Below is a small trained network, with its code and all its weights. Each question gives an input and a target symbol and asks what happens when units are switched off, that is, made to give their printed mean instead of their output.

import numpy as np


def w(rows, s, z=0):
    codes = np.array(rows[::2]) - 128.0
    scale = np.full(codes.shape[1], s)
    scale[-1] = z or s
    return codes * scale


def norm(h):
    return h / np.sqrt((h * h).mean(-1, keepdims=True) + 1e-5)


def f(y):
    return np.maximum(y, 0)


def softmax(a):
    e = np.exp(a - a.max(-1, keepdims=True))
    return e / e.sum(-1, keepdims=True)


def log_softmax(a):
    a = a - a.max(-1, keepdims=True)
    return a - np.log(np.exp(a).sum(-1, keepdims=True))


def net(x, mask):
    ids = ['αβγεζηθλξπσψω'.index(c) for c in x.split()]
    T = len(ids)
    res = E[ids] + P[:T]
    u = 0
    for l in range(3):
        r = norm(res)
        for j in range(2):
            rows = slice(2 * j, 2 * j + 2)
            q, k, v = (r @ M[l][rows].T for M in (Q, K, V))
            z = softmax(np.where(np.tri(T) > 0, q @ k.T / 2**0.5, -1e9)) @ v
            o = O[l][rows]
            res = res + np.where(mask[u + j], z, o[:, -1]) @ o[:, :-1]
        u += 2
        y = f(norm(res) @ A[l][:, :-1].T + A[l][:, -1])
        res = res + np.where(mask[u : u + 4], y, B[l][:, -1]) @ B[l][:, :-1]
        u += 4
    return log_softmax(norm(res)[-1] @ U[:, :-1].T + U[:, -1])


Q, K, V, O, A, B = {}, {}, {}, {}, {}, {}
E = w([
[164,131,138,198,187,117],'α',
[148,91,93,215,227,100],'β',
[170,183,152,194,175,81],'γ',
[153,144,121,208,204,60],'ε',
[171,163,119,225,165,194],'ζ',
[170,204,102,252,205,126],'η',
[186,188,186,173,129,69],'θ',
[198,100,149,165,125,137],'λ',
[203,137,149,178,100,194],'ξ',
[160,45,153,133,130,54],'π',
[159,31,82,157,131,107],'σ',
[198,57,188,106,73,111],'ψ',
[179,51,133,134,75,197],'ω',
],0.0022)
P = w([
[145,74,231,191,207,148],'0',
[252,143,108,76,211,127],'1',
[231,99,151,202,150,127],'2',
[118,78,211,221,159,132],'3',
[235,156,66,82,163,111],'4',
[202,106,127,216,100,114],'5',
[88,90,190,240,109,117],'6',
[208,172,35,86,120,94],'7',
[163,120,98,218,60,97],'8',
[56,104,165,235,69,106],'9',
[172,184,17,98,74,82],'10',
[157,129,83,222,47,112],'11',
],0.0037)
Q[0] = w([
[54,145,169,8,120,174],'0.h0',
[84,84,225,136,66,149],'0.h0',
[242,175,84,88,159,59],'0.h1',
[5,147,122,22,157,201],'0.h1',
],0.02)
K[0] = w([
[216,114,123,130,187,129],'0.h0',
[86,134,155,125,190,143],'0.h0',
[186,104,101,138,71,104],'0.h1',
[253,120,142,137,187,114],'0.h1',
],0.028)
V[0] = w([
[93,125,72,171,171,143],'0.h0',
[140,97,169,88,61,162],'0.h0',
[129,151,150,141,153,9],'0.h1',
[120,17,89,105,128,73],'0.h1',
],0.015)
O[0] = w([
[138,211,121,124,146,240,137],'0.h0',
[153,72,169,109,43,76,79],'0.h0',
[190,126,154,187,226,61,254],'0.h1',
[179,213,254,77,131,139,153],'0.h1',
],0.0067,0.0058)
A[0] = w([
[6,64,219,133,184,160,250],'0.n0',
[123,115,23,133,60,91,122],'0.n1',
[58,129,208,70,116,89,125],'0.n2',
[212,159,22,62,121,100,207],'0.n3',
],0.012,0.0023)
B[0] = w([
[48,32,207,197,245,119,196],'0.n0',
[162,106,154,172,173,223,199],'0.n1',
[112,73,61,125,145,185,183],'0.n2',
[175,100,64,49,92,108,253],'0.n3',
],0.011,0.0043)
Q[1] = w([
[164,129,128,56,98,138],'1.h0',
[73,90,250,127,105,170],'1.h0',
[93,155,104,43,136,100],'1.h1',
[117,116,152,72,70,158],'1.h1',
],0.02)
K[1] = w([
[79,161,149,176,98,160],'1.h0',
[204,133,139,113,4,157],'1.h0',
[126,160,79,67,100,97],'1.h1',
[150,88,141,95,73,148],'1.h1',
],0.022)
V[1] = w([
[140,135,105,177,138,100],'1.h0',
[33,101,103,90,253,97],'1.h0',
[66,125,95,189,138,208],'1.h1',
[185,216,2,85,90,114],'1.h1',
],0.006)
O[1] = w([
[128,105,99,95,97,124,154],'1.h0',
[137,109,133,11,54,158,227],'1.h0',
[111,124,63,203,149,128,157],'1.h1',
[96,1,133,59,210,117,2],'1.h1',
],0.0045,0.0071)
A[1] = w([
[115,186,10,50,197,169,56],'1.n0',
[71,85,152,213,148,186,143],'1.n1',
[30,71,216,157,190,238,5],'1.n2',
[96,229,63,151,45,195,37],'1.n3',
],0.011,0.0017)
B[1] = w([
[82,248,102,144,67,97,209],'1.n0',
[97,96,220,109,151,123,253],'1.n1',
[118,86,81,172,253,210,240],'1.n2',
[152,35,125,13,131,91,186],'1.n3',
],0.011,0.0067)
Q[2] = w([
[120,161,114,171,151,6],'2.h0',
[103,28,111,192,61,99],'2.h0',
[179,116,237,123,101,107],'2.h1',
[56,94,169,109,176,66],'2.h1',
],0.019)
K[2] = w([
[143,127,42,230,246,93],'2.h0',
[217,40,47,148,42,36],'2.h0',
[251,93,188,10,89,145],'2.h1',
[116,182,32,63,45,64],'2.h1',
],0.012)
V[2] = w([
[248,173,14,253,154,21],'2.h0',
[37,120,178,222,219,172],'2.h0',
[85,127,169,171,121,228],'2.h1',
[132,35,190,209,166,106],'2.h1',
],0.0057)
O[2] = w([
[203,134,126,119,53,254,150],'2.h0',
[137,42,92,79,199,126,254],'2.h0',
[92,93,96,110,183,124,118],'2.h1',
[123,108,85,73,132,103,179],'2.h1',
],0.006,0.0039)
A[2] = w([
[116,110,153,229,163,22,6],'2.n0',
[95,110,232,195,59,202,77],'2.n1',
[87,123,71,78,36,72,191],'2.n2',
[35,157,136,8,153,171,100],'2.n3',
],0.012,0.0024)
B[2] = w([
[56,186,152,185,149,201,186],'2.n0',
[62,196,115,89,123,5,196],'2.n1',
[122,77,177,234,151,118,254],'2.n2',
[92,172,159,80,62,216,201],'2.n3',
],0.012,0.0073)
U = w([
[84,59,140,154,231,212,183],'α',
[142,235,198,211,155,161,155],'β',
[37,176,167,118,127,45,182],'γ',
[117,237,139,151,54,44,199],'ε',
[40,147,30,133,76,141,100],'ζ',
[132,225,19,73,181,126,60],'η',
[161,87,13,194,170,12,44],'θ',
[83,17,79,32,99,91,172],'λ',
[228,129,55,166,82,222,201],'ξ',
[254,148,180,46,201,76,61],'π',
[116,192,183,6,91,222,133],'σ',
[190,38,234,181,62,67,77],'ψ',
[57,69,169,177,5,222,5],'ω',
],0.0095,0.0029)

Each question gives the input, a string of symbols that net reads in full, and the target symbol t.
The units are the heads (2 rows each of Q, K, V and O) and the neurons (one row each of A and B). Each row of codes is followed by its name. A weight is (code - 128) times the scale printed after its matrix; where a second scale follows, it is the last column's (O, A, B and U).
mask holds one flag per unit, layer by layer, with each layer's heads first. A switched-off unit (its flag False) gives its mean, the last column of its rows in O or B, instead of its output. The means were averaged over made-up inputs and are rounded, as every weight is.
A unit's drop is (log p(t) with every unit on - log p(t) with that unit switched off) / (log p(t) with every unit on - log p(t) with every unit switched off).
The circuit of an input: a set's keep is (log p(t) with only the set's units on - log p(t) with every unit switched off) / (log p(t) with every unit on - log p(t) with every unit switched off). Starting from the 12 units with the biggest drops (on a tie, the unit counted first), units are removed one at a time, each time the one whose removal leaves the highest keep (on an exact tie, the one counted first), for as long as the keep stays at least 0.8.
units of the circuit, in order: the units of the circuit, biggest drop first
unit that matters most: the unit with the biggest drop
k most important neurons: the k neurons with the biggest drops, biggest first
k most important neurons of layer l: the k neurons of layer l with the biggest drops, biggest first
which heads matter: for each layer, one digit per head in row order, 1 if its drop is at least 0.15 and else 0, layers parted by /
input λ λ α λ σ π π ψ λ ω ψ π, target γ: units of the circuit, in order	(2.n1; 0.h1; 0.n3)
input λ λ σ ξ θ σ ψ η σ θ ξ ψ, target ξ: units of the circuit, in order	(0.h1; 1.n1; 0.n0; 2.h0)
input θ σ θ θ σ, target σ: units of the circuit, in order	(0.h1; 2.n3)
input θ ω π θ θ β θ σ ψ λ θ, target ψ: units of the circuit, in order	(0.h0)
input λ θ α ξ λ π γ θ β θ, target γ: 2 most important neurons of layer 1	(1.n1; 1.n2)
input λ β η θ ξ θ ω λ ε, target γ: units of the circuit, in order	(2.n1; 0.h1; 0.h0)
input θ θ θ σ ξ λ ω ε λ ζ θ θ, target ω: 3 most important neurons	(2.n2; 1.n3; 0.n0)
input θ γ θ ξ θ θ γ λ λ, target θ: which heads matter	11 / 00 / 00
input θ λ π θ γ ψ ω ζ, target ω: 3 most important neurons	(0.n2; 2.n2; 2.n3)
input γ β θ λ β λ, target ψ: 2 most important neurons	(0.n0; 1.n3)
input π ζ ε π σ α γ θ θ π ζ, target π: which heads matter	01 / 00 / 00
input σ σ π, target π: 2 most important neurons	(0.n3; 0.n0)
input σ ξ θ π θ θ θ ξ λ, target ξ: 2 most important neurons	(0.n0; 1.n1)
input γ λ ω ξ ε, target ω: unit that matters most	0.h1
input σ γ γ, target π: 2 most important neurons	(0.n0; 1.n3)
input λ θ π ζ ε ψ θ λ π π θ λ, target β: which heads matter	01 / 00 / 10
input β ζ θ, target σ: which heads matter	10 / 00 / 00
input λ θ θ γ β, target θ: which heads matter	01 / 00 / 00
input σ θ γ λ θ θ σ, target β: 3 most important neurons	(0.n0; 1.n2; 1.n0)
input π σ γ ψ θ θ π β π, target β: 3 most important neurons	(0.n3; 2.n0; 1.n2)
input θ π ω λ β θ ε σ ω, target η: most important neuron	(1.n1)
input λ π λ γ π ξ α θ λ, target λ: 2 most important neurons	(1.n3; 0.n0)
input θ θ θ β γ θ π η θ α α ε, target λ: 3 most important neurons	(1.n3; 0.n0; 1.n1)
